Here is a tiny trained network, its code and every weight. The questions are about switching its units off for an input and a target symbol, where a switched-off unit gives its printed mean instead of its output.

import numpy as np


def w(rows, s, z=0):
    codes = np.array(rows[::2]) - 128.0
    scale = np.full(codes.shape[1], s)
    scale[-1] = z or s
    return codes * scale


def f(y):
    return y / 2 * (1 + np.tanh(0.7978845608 * (y + 0.044715 * y**3)))


def softmax(a):
    e = np.exp(a - a.max(-1, keepdims=True))
    return e / e.sum(-1, keepdims=True)


def log_softmax(a):
    a = a - a.max(-1, keepdims=True)
    return a - np.log(np.exp(a).sum(-1, keepdims=True))


def net(x, mask):
    ids = ['αβγδεζηθλμξπτψω'.index(c) for c in x.split()]
    T = len(ids)
    res = E[ids] + P[:T]
    r = res
    for j in range(3):
        rows = slice(2 * j, 2 * j + 2)
        q, k, v = (r @ M[0][rows].T for M in (Q, K, V))
        z = softmax(np.where(np.tri(T) > 0, q @ k.T / 2**0.5, -1e9)) @ v
        o = O[0][rows]
        res = res + np.where(mask[j], z, o[:, -1]) @ o[:, :-1]
    y = f(res @ A[0][:, :-1].T + A[0][:, -1])
    res = res + np.where(mask[3:15], y, B[0][:, -1]) @ B[0][:, :-1]
    return log_softmax(res[-1] @ U[:, :-1].T + U[:, -1])


Q, K, V, O, A, B = {}, {}, {}, {}, {}, {}
E = w([
[112,152,120,59,183,89],'α',
[66,95,71,123,154,80],'β',
[137,178,178,166,49,142],'γ',
[102,84,148,148,144,146],'δ',
[81,119,102,138,144,121],'ε',
[84,100,105,132,147,115],'ζ',
[131,144,140,53,86,198],'η',
[66,105,61,118,153,80],'θ',
[93,82,136,142,145,134],'λ',
[196,195,97,120,133,149],'μ',
[141,205,191,166,174,63],'ξ',
[63,163,204,105,128,67],'π',
[173,93,88,164,184,85],'τ',
[211,83,6,82,83,212],'ψ',
[88,96,119,139,143,127],'ω',
],0.02)
P = w([
[12,130,20,194,191,202],'0',
[56,129,61,206,226,211],'1',
[62,118,71,188,215,198],'2',
[66,103,95,173,204,190],'3',
[76,90,108,161,195,178],'4',
[83,84,113,145,184,165],'5',
[88,81,118,132,170,149],'6',
[93,75,126,122,154,133],'7',
[102,72,130,106,143,118],'8',
[111,64,142,95,130,105],'9',
[119,69,141,77,118,88],'10',
[123,93,135,58,113,63],'11',
[119,125,123,60,92,59],'12',
],0.011)
Q[0] = w([
[66,82,162,60,143,115],'head 0',
[203,165,111,140,111,171],'head 0',
[247,170,194,94,99,124],'head 1',
[202,195,171,132,70,147],'head 1',
[32,78,122,81,171,189],'head 2',
[89,146,169,109,149,110],'head 2',
],0.012)
K[0] = w([
[143,40,161,59,84,99],'head 0',
[80,140,79,136,145,221],'head 0',
[2,168,97,166,203,218],'head 1',
[30,147,38,236,145,201],'head 1',
[238,109,198,26,70,43],'head 2',
[69,154,135,83,99,73],'head 2',
],0.0087)
V[0] = w([
[235,87,211,126,153,161],'head 0',
[139,173,73,57,98,95],'head 0',
[223,140,103,182,52,115],'head 1',
[206,117,21,135,173,27],'head 1',
[72,2,74,251,154,152],'head 2',
[98,165,149,225,120,60],'head 2',
],0.0075)
O[0] = w([
[74,205,52,206,142,76,14],'head 0',
[72,126,208,140,167,173,100],'head 0',
[187,29,114,179,62,199,18],'head 1',
[222,71,181,131,157,108,145],'head 1',
[146,174,107,47,40,1,254],'head 2',
[86,107,205,196,149,112,139],'head 2',
],0.0095,0.0077)
A[0] = w([
[103,53,71,202,169,149,19],'neuron 0',
[109,145,160,141,122,103,30],'neuron 1',
[109,81,75,173,110,77,195],'neuron 2',
[118,152,201,161,75,139,224],'neuron 3',
[9,61,95,56,93,156,186],'neuron 4',
[54,139,175,125,143,165,2],'neuron 5',
[160,235,169,77,112,107,183],'neuron 6',
[137,161,138,107,78,76,69],'neuron 7',
[58,120,159,200,102,76,231],'neuron 8',
[63,104,52,226,200,159,40],'neuron 9',
[141,93,150,155,200,121,219],'neuron 10',
[90,92,115,76,125,178,112],'neuron 11',
],0.011,0.0061)
B[0] = w([
[197,62,60,255,151,175,135],'neuron 0',
[122,154,61,117,111,148,135],'neuron 1',
[108,208,47,156,41,144,151],'neuron 2',
[111,49,102,117,50,171,146],'neuron 3',
[225,200,234,116,95,173,210],'neuron 4',
[27,50,31,108,90,156,139],'neuron 5',
[134,89,94,185,135,181,250],'neuron 6',
[108,136,156,159,171,169,194],'neuron 7',
[91,125,183,149,91,55,168],'neuron 8',
[23,20,176,190,126,194,136],'neuron 9',
[128,237,10,138,190,63,158],'neuron 10',
[82,95,147,59,162,129,153],'neuron 11',
],0.0083,0.02)
U = w([
[98,149,99,90,220,96,43],'α',
[164,99,178,107,129,59,165],'β',
[144,60,123,194,65,164,148],'γ',
[133,192,89,124,91,94,40],'δ',
[155,146,137,123,116,88,78],'ε',
[148,143,129,116,115,84,86],'ζ',
[105,91,131,107,170,206,44],'η',
[159,89,173,106,134,64,144],'θ',
[145,178,109,124,89,83,71],'λ',
[201,85,45,197,198,194,254],'μ',
[128,123,159,248,189,57,137],'ξ',
[45,61,135,97,156,101,138],'π',
[139,98,31,109,102,20,124],'τ',
[149,84,56,69,84,108,112],'ψ',
[147,157,122,122,105,87,75],'ω',
],0.011,0.0065)

Each question gives the input, a string of symbols that net reads in full, and the target symbol t.
The units are the heads (2 rows each of Q, K, V and O) and the neurons (one row each of A and B). Each row of codes is followed by its name. A weight is (code - 128) times the scale printed after its matrix; where a second scale follows, it is the last column's (O, A, B and U).
mask holds one flag per unit, heads first, then neurons. A switched-off unit (its flag False) gives its mean, the last column of its rows in O or B, instead of its output. The means were averaged over made-up inputs and are rounded, as every weight is.
A unit's drop is (log p(t) with every unit on - log p(t) with that unit switched off) / (log p(t) with every unit on - log p(t) with every unit switched off).
The circuit of an input: a set's keep is (log p(t) with only the set's units on - log p(t) with every unit switched off) / (log p(t) with every unit on - log p(t) with every unit switched off). Starting from the 12 units with the biggest drops (on a tie, the unit counted first), units are removed one at a time, each time the one whose removal leaves the highest keep (on an exact tie, the one counted first), for as long as the keep stays at least 0.8.
circuit, biggest first: the units of the circuit, biggest drop first
unit that matters most: the unit with the biggest drop
top k neurons: the k neurons with the biggest drops, biggest first
which heads matter: for each layer, one digit per head in row order, 1 if its drop is at least 0.15 and else 0, layers parted by /
input τ τ λ ξ π ξ ζ γ γ η ψ ζ τ, target τ: top 2 neurons	(neuron 4; neuron 2)
input μ β γ ζ γ α α π β, target π: top 3 neurons	(neuron 9; neuron 5; neuron 11)
input θ μ λ δ α μ α τ β γ β, target γ: unit that matters most	head 1
input θ β β η τ ω, target τ: which heads matter	110
input μ μ θ ξ λ, target ξ: which heads matter	101
input η π θ, target π: circuit, biggest first	(head 1; neuron 9)
input α α γ δ, target γ: circuit, biggest first	(head 1; neuron 4)
input τ μ θ ω μ λ γ θ α τ ζ π λ, target π: circuit, biggest first	(head 2; neuron 5; head 1; neuron 6)
input λ β ψ μ β γ η λ, target η: top 2 neurons	(neuron 9; neuron 4)
input ξ θ μ τ θ ξ β δ γ λ, target γ: which heads matter	111
input δ ζ ξ π τ ω δ γ ω λ γ θ, target γ: circuit, biggest first	(head 1; head 2)
input μ β δ μ ζ η θ, target η: circuit, biggest first	(head 2; head 1; neuron 4; neuron 9)
input ψ ω γ α β, target α: which heads matter	011
input μ ψ β ω μ λ μ λ γ μ, target μ: circuit, biggest first	(neuron 6; neuron 8)
input π μ γ β μ τ, target τ: unit that matters most	neuron 6
input γ ψ μ ξ ψ θ β θ ζ π η γ θ, target γ: circuit, biggest first	(head 2; head 1; neuron 9)
input β α ε μ γ π α ψ α ζ, target α: circuit, biggest first	(head 2; neuron 10; head 1; neuron 6)
input α μ ζ ζ η ε η ξ λ μ μ ξ β, target ξ: top 2 neurons	(neuron 6; neuron 8)
input π γ γ β μ μ τ μ μ μ β ψ ξ, target ξ: top 2 neurons	(neuron 6; neuron 7)
input ε β γ α, target α: circuit, biggest first	(head 2; neuron 10; head 1)
input γ δ θ ψ ω α ψ θ β θ, target β: circuit, biggest first	(head 0; neuron 4)
input β θ ξ μ δ, target μ: top 3 neurons	(neuron 0; neuron 10; neuron 8)
input λ ξ β, target ξ: circuit, biggest first	(head 2; neuron 8)
